Below are the code and all the weights of a small trained network. Each question names an input and a class and asks about switching units off, where a switched-off unit gives its printed mean instead of its output.

import numpy as np


def w(rows, s, z=0):
    codes = np.array(rows[::2]) - 128.0
    scale = np.full(codes.shape[1], s)
    scale[-1] = z or s
    return codes * scale


def f(y):
    return y / 2 * (1 + np.tanh(0.7978845608 * (y + 0.044715 * y**3)))


def log_softmax(a):
    a = a - a.max(-1, keepdims=True)
    return a - np.log(np.exp(a).sum(-1, keepdims=True))


def net(x, mask):
    res = np.array(x, float).reshape(1, 8) / 4 @ E
    y = f(res @ A[0][:, :-1].T + A[0][:, -1])
    res = res + np.where(mask, y, B[0][:, -1]) @ B[0][:, :-1]
    return log_softmax(res[-1] @ U[:, :-1].T + U[:, -1])


A, B = {}, {}
E = w([
[205,126,108,178,138,172,190,76,209,193],'x0',
[113,88,185,82,72,122,170,73,136,120],'x1',
[145,93,109,144,248,158,138,126,121,150],'x2',
[123,64,172,156,177,215,92,119,116,135],'x3',
[137,101,150,112,96,134,241,151,136,153],'x4',
[240,53,69,151,109,90,143,96,116,41],'x5',
[83,206,81,168,118,144,133,156,169,132],'x6',
[172,131,70,105,172,99,132,29,223,99],'x7',
],0.011)
A[0] = w([
[194,111,108,73,20,110,198,76,253,74,176],'n0',
[66,154,88,194,249,170,107,155,205,193,214],'n1',
[50,203,129,86,20,84,115,157,91,108,186],'n2',
[182,132,113,125,182,92,64,111,33,64,146],'n3',
[57,197,141,83,74,88,132,250,115,83,201],'n4',
[83,226,125,135,180,136,31,153,188,147,222],'n5',
[100,129,184,93,180,193,15,168,54,122,204],'n6',
[113,189,196,81,37,81,214,174,131,70,255],'n7',
[115,61,118,152,165,147,74,144,125,97,230],'n8',
[202,73,72,93,98,135,55,130,75,65,208],'n9',
[140,83,235,104,121,134,52,117,49,86,155],'n10',
],0.0076,0.0031)
B[0] = w([
[157,97,187,151,5,85,118,48,84,129,255],'n0',
[84,140,101,211,130,216,106,107,169,171,231],'n1',
[79,105,76,91,70,84,132,153,150,85,248],'n2',
[118,136,131,143,164,86,108,131,102,95,209],'n3',
[65,82,78,69,125,103,152,183,155,114,250],'n4',
[63,165,76,128,161,105,113,53,147,138,220],'n5',
[61,172,186,81,134,182,116,105,96,120,246],'n6',
[117,97,133,92,77,80,154,179,132,145,253],'n7',
[161,121,94,97,206,136,103,138,103,97,186],'n8',
[172,125,147,153,134,101,100,180,112,74,212],'n9',
[150,106,143,53,156,147,127,135,49,107,219],'n10',
],0.011,0.013)
U = w([
[45,104,82,60,82,51,160,226,171,115,61],'0',
[24,217,85,159,169,143,46,118,189,149,99],'1',
[219,121,89,160,189,66,76,175,109,67,161],'2',
[206,69,116,172,146,222,180,117,191,132,135],'3',
[214,120,177,107,39,86,121,46,123,124,145],'4',
[107,112,177,134,148,160,254,230,140,229,252],'5',
[116,147,177,8,158,190,81,143,56,99,39],'6',
],0.011,0.003)

Each question gives the input, the list of numbers given to net, and the class t.
The units are the neurons (one row each of A and B). Each row of codes is followed by its name. A weight is (code - 128) times the scale printed after its matrix; where a second scale follows, it is the last column's (A, B and U).
mask holds one flag per neuron, in row order. A switched-off neuron (its flag False) gives its mean, the last column of its row in B, instead of its output. The means were averaged over made-up inputs and are rounded, as every weight is.
A unit's drop is (log p(t) with every unit on - log p(t) with that unit switched off) / (log p(t) with every unit on - log p(t) with every unit switched off).
The circuit of an input: a set's keep is (log p(t) with only the set's units on - log p(t) with every unit switched off) / (log p(t) with every unit on - log p(t) with every unit switched off). Starting from all 11 units, units are removed one at a time, each time the one whose removal leaves the highest keep (on an exact tie, the one counted first), for as long as the keep stays at least 0.8.
circuit, biggest first: the units of the circuit, biggest drop first
most important unit: the unit with the biggest drop
k most important neurons: the k neurons with the biggest drops, biggest first
drop when u is switched off: that unit's drop, to one decimal
input [-6,4,7,-1,8,-1,-6,-4], class 6: most important unit	n10
input [-7,-8,-4,8,-3,6,6,7], class 2: 4 most important neurons	n9; n8; n3; n4
input [2,-3,4,-4,3,-4,-3,0], class 1: circuit, biggest first	n7; n1
input [-7,-4,6,2,-3,4,3,0], class 6: 2 most important neurons	n6; n8
input [0,7,5,-3,-3,-3,-1,-1], class 6: 4 most important neurons	n0; n4; n1; n2
input [5,1,3,-6,2,-8,-8,-7], class 5: circuit, biggest first	n5; n2
input [4,-4,7,-4,4,1,4,-2], class 1: 2 most important neurons	n1; n0
input [-4,-4,-3,4,-3,2,2,3], class 1: 2 most important neurons	n5; n0
input [5,4,3,-6,-7,5,8,-5], class 4: drop when n4 is switched off	0.3
input [6,6,1,4,7,-3,-4,2], class 4: drop when n0 is switched off	0.1
input [5,-1,3,-5,0,4,8,-3], class 3: drop when n7 is switched off	0.0
input [6,2,-3,3,6,6,7,-8], class 4: drop when n0 is switched off	0.2
